Below are the code and all the weights of a small trained network. Each question names an input and a class and asks about switching units off, where a switched-off unit gives its printed mean instead of its output.

import numpy as np


def w(rows, s, z=0):
    codes = np.array(rows[::2]) - 128.0
    scale = np.full(codes.shape[1], s)
    scale[-1] = z or s
    return codes * scale


def norm(h):
    return h / np.sqrt((h * h).mean(-1, keepdims=True) + 1e-5)


def f(y):
    return y / 2 * (1 + np.tanh(0.7978845608 * (y + 0.044715 * y**3)))


def log_softmax(a):
    a = a - a.max(-1, keepdims=True)
    return a - np.log(np.exp(a).sum(-1, keepdims=True))


def net(x, mask):
    res = np.array(x, float).reshape(1, 7) / 4 @ E
    u = 0
    for l in range(3):
        y = f(norm(res) @ A[l][:, :-1].T + A[l][:, -1])
        res = res + np.where(mask[u : u + 5], y, B[l][:, -1]) @ B[l][:, :-1]
        u += 5
    return log_softmax(norm(res)[-1] @ U[:, :-1].T + U[:, -1])


A, B = {}, {}
E = w([
[85,133,112,52,107,169,139,253,111,123],'x0',
[85,137,151,70,211,95,81,126,66,79],'x1',
[140,213,149,103,220,71,198,136,178,162],'x2',
[74,176,46,73,123,133,89,117,170,210],'x3',
[70,35,151,166,140,195,45,104,114,103],'x4',
[55,140,54,69,194,151,79,91,169,216],'x5',
[92,156,108,94,81,103,127,26,86,159],'x6',
],0.0044)
A[0] = w([
[139,152,173,98,102,143,142,202,128,106,145],'0.n1',
[104,80,126,90,158,145,2,76,20,45,2],'0.n2',
[68,132,134,47,189,115,132,221,234,135,63],'0.n3',
[185,141,89,162,174,114,58,148,189,183,54],'0.n4',
[113,44,101,181,69,94,113,105,90,131,95],'0.n5',
],0.0043,0.0014)
B[0] = w([
[49,134,157,216,154,103,50,109,168,174,179],'0.n1',
[111,115,189,202,124,18,16,166,34,205,255],'0.n2',
[96,139,74,135,253,146,204,154,88,103,216],'0.n3',
[152,85,57,138,188,91,8,165,168,83,167],'0.n4',
[27,198,129,116,204,210,226,126,228,132,174],'0.n5',
],0.0063,0.0026)
A[1] = w([
[127,140,76,117,122,212,60,111,81,122,236],'1.n1',
[107,126,89,70,73,75,149,137,152,108,19],'1.n2',
[253,167,185,114,123,73,165,94,141,98,9],'1.n3',
[181,171,132,187,146,79,193,111,97,92,67],'1.n4',
[117,114,108,159,173,153,114,34,181,116,116],'1.n5',
],0.007,0.0013)
B[1] = w([
[253,192,235,174,138,68,137,100,76,109,236],'1.n1',
[94,248,51,107,165,246,111,71,85,228,125],'1.n2',
[229,74,145,88,122,69,162,119,95,75,251],'1.n3',
[164,22,184,18,132,35,154,108,246,68,251],'1.n4',
[151,174,86,81,92,151,43,94,221,42,232],'1.n5',
],0.0056,0.0027)
A[2] = w([
[182,80,140,251,37,253,182,196,133,54,4],'2.n1',
[169,210,90,39,72,199,166,109,71,220,94],'2.n2',
[55,82,153,128,145,113,190,206,102,92,140],'2.n3',
[58,146,152,83,230,95,168,133,137,178,163],'2.n4',
[150,71,145,148,167,131,133,185,84,108,65],'2.n5',
],0.0056,0.0021)
B[2] = w([
[2,55,126,169,102,128,144,196,204,178,252],'2.n1',
[190,132,114,198,93,93,184,136,104,175,214],'2.n2',
[141,156,108,93,110,153,164,61,149,189,245],'2.n3',
[108,104,165,102,76,207,150,156,72,91,249],'2.n4',
[117,156,96,118,135,92,95,68,127,120,204],'2.n5',
],0.0096,0.0025)
U = w([
[87,116,220,163,126,93,17,122,8,141,244],'0',
[177,192,93,137,86,160,23,36,212,119,17],'1',
[81,185,136,18,170,221,229,217,77,138,78],'2',
[162,138,54,117,229,176,73,198,155,76,4],'3',
[216,199,64,182,60,109,180,144,83,225,180],'4',
[244,81,185,67,113,23,186,115,180,37,193],'5',
[26,48,151,188,74,135,133,211,216,173,151],'6',
],0.011,0.0015)

Each question gives the input, the list of numbers given to net, and the class t.
The units are the neurons (one row each of A and B). Each row of codes is followed by its name. A weight is (code - 128) times the scale printed after its matrix; where a second scale follows, it is the last column's (A, B and U).
mask holds one flag per neuron, layer by layer. A switched-off neuron (its flag False) gives its mean, the last column of its row in B, instead of its output. The means were averaged over made-up inputs and are rounded, as every weight is.
A unit's drop is (log p(t) with every unit on - log p(t) with that unit switched off) / (log p(t) with every unit on - log p(t) with every unit switched off).
The circuit of an input: a set's keep is (log p(t) with only the set's units on - log p(t) with every unit switched off) / (log p(t) with every unit on - log p(t) with every unit switched off). Starting from the 12 units with the biggest drops (on a tie, the unit counted first), units are removed one at a time, each time the one whose removal leaves the highest keep (on an exact tie, the one counted first), for as long as the keep stays at least 0.8.
units of the circuit, in order: the units of the circuit, biggest drop first
k most important neurons: the k neurons with the biggest drops, biggest first
k most important neurons of layer l: the k neurons of layer l with the biggest drops, biggest first
input [1,-1,-4,4,4,7,-4], class 3: 2 most important neurons of layer 0 -> [0.n3, 0.n4]
input [3,-8,8,1,-8,-4,1], class 5: most important neuron of layer 1 -> [1.n4]
input [3,8,1,3,-8,-3,7], class 4: 2 most important neurons -> [2.n2, 1.n2]
input [4,5,-3,6,4,7,-3], class 0: 3 most important neurons -> [1.n1, 0.n2, 0.n5]
input [-8,-4,4,-4,7,5,-6], class 1: 2 most important neurons -> [1.n5, 0.n3]
input [-1,-2,3,-2,3,-5,-7], class 6: 3 most important neurons -> [2.n1, 0.n1, 1.n1]
input [-5,3,1,-2,7,-8,-4], class 6: 4 most important neurons -> [2.n1, 1.n1, 0.n5, 0.n3]
input [-7,-6,3,-8,-3,8,8], class 5: 3 most important neurons -> [1.n3, 0.n1, 1.n4]
input [7,4,1,-5,6,1,-8], class 0: units of the circuit, in order -> [2.n5, 0.n2]
input [5,8,0,-8,1,5,-7], class 0: 4 most important neurons -> [0.n2, 0.n5, 2.n5, 0.n1]
input [-3,-4,-8,-1,3,-6,7], class 6: 2 most important neurons -> [2.n1, 0.n5]
input [2,0,7,8,4,7,-4], class 2: 2 most important neurons -> [2.n4, 0.n3]
input [-3,-5,6,-6,5,5,-6], class 3: 2 most important neurons -> [0.n4, 1.n5]
input [4,-1,-3,5,-1,6,0], class 4: 2 most important neurons -> [2.n2, 1.n1]
input [4,4,-6,1,1,0,-6], class 0: units of the circuit, in order -> [0.n2]
input [8,2,0,7,4,-1,7], class 4: units of the circuit, in order -> [2.n2, 1.n2]
input [6,-3,0,-6,-2,7,-8], class 2: 2 most important neurons of layer 2 -> [2.n4, 2.n3]
input [0,-6,-7,4,6,8,0], class 1: 2 most important neurons of layer 1 -> [1.n1, 1.n5]
input [0,-6,-8,5,2,4,7], class 4: 2 most important neurons of layer 1 -> [1.n1, 1.n4]
input [0,-1,-7,2,-5,7,4], class 4: units of the circuit, in order -> [2.n2]
input [1,-8,-2,-7,-4,-6,1], class 6: 2 most important neurons of layer 1 -> [1.n1, 1.n5]
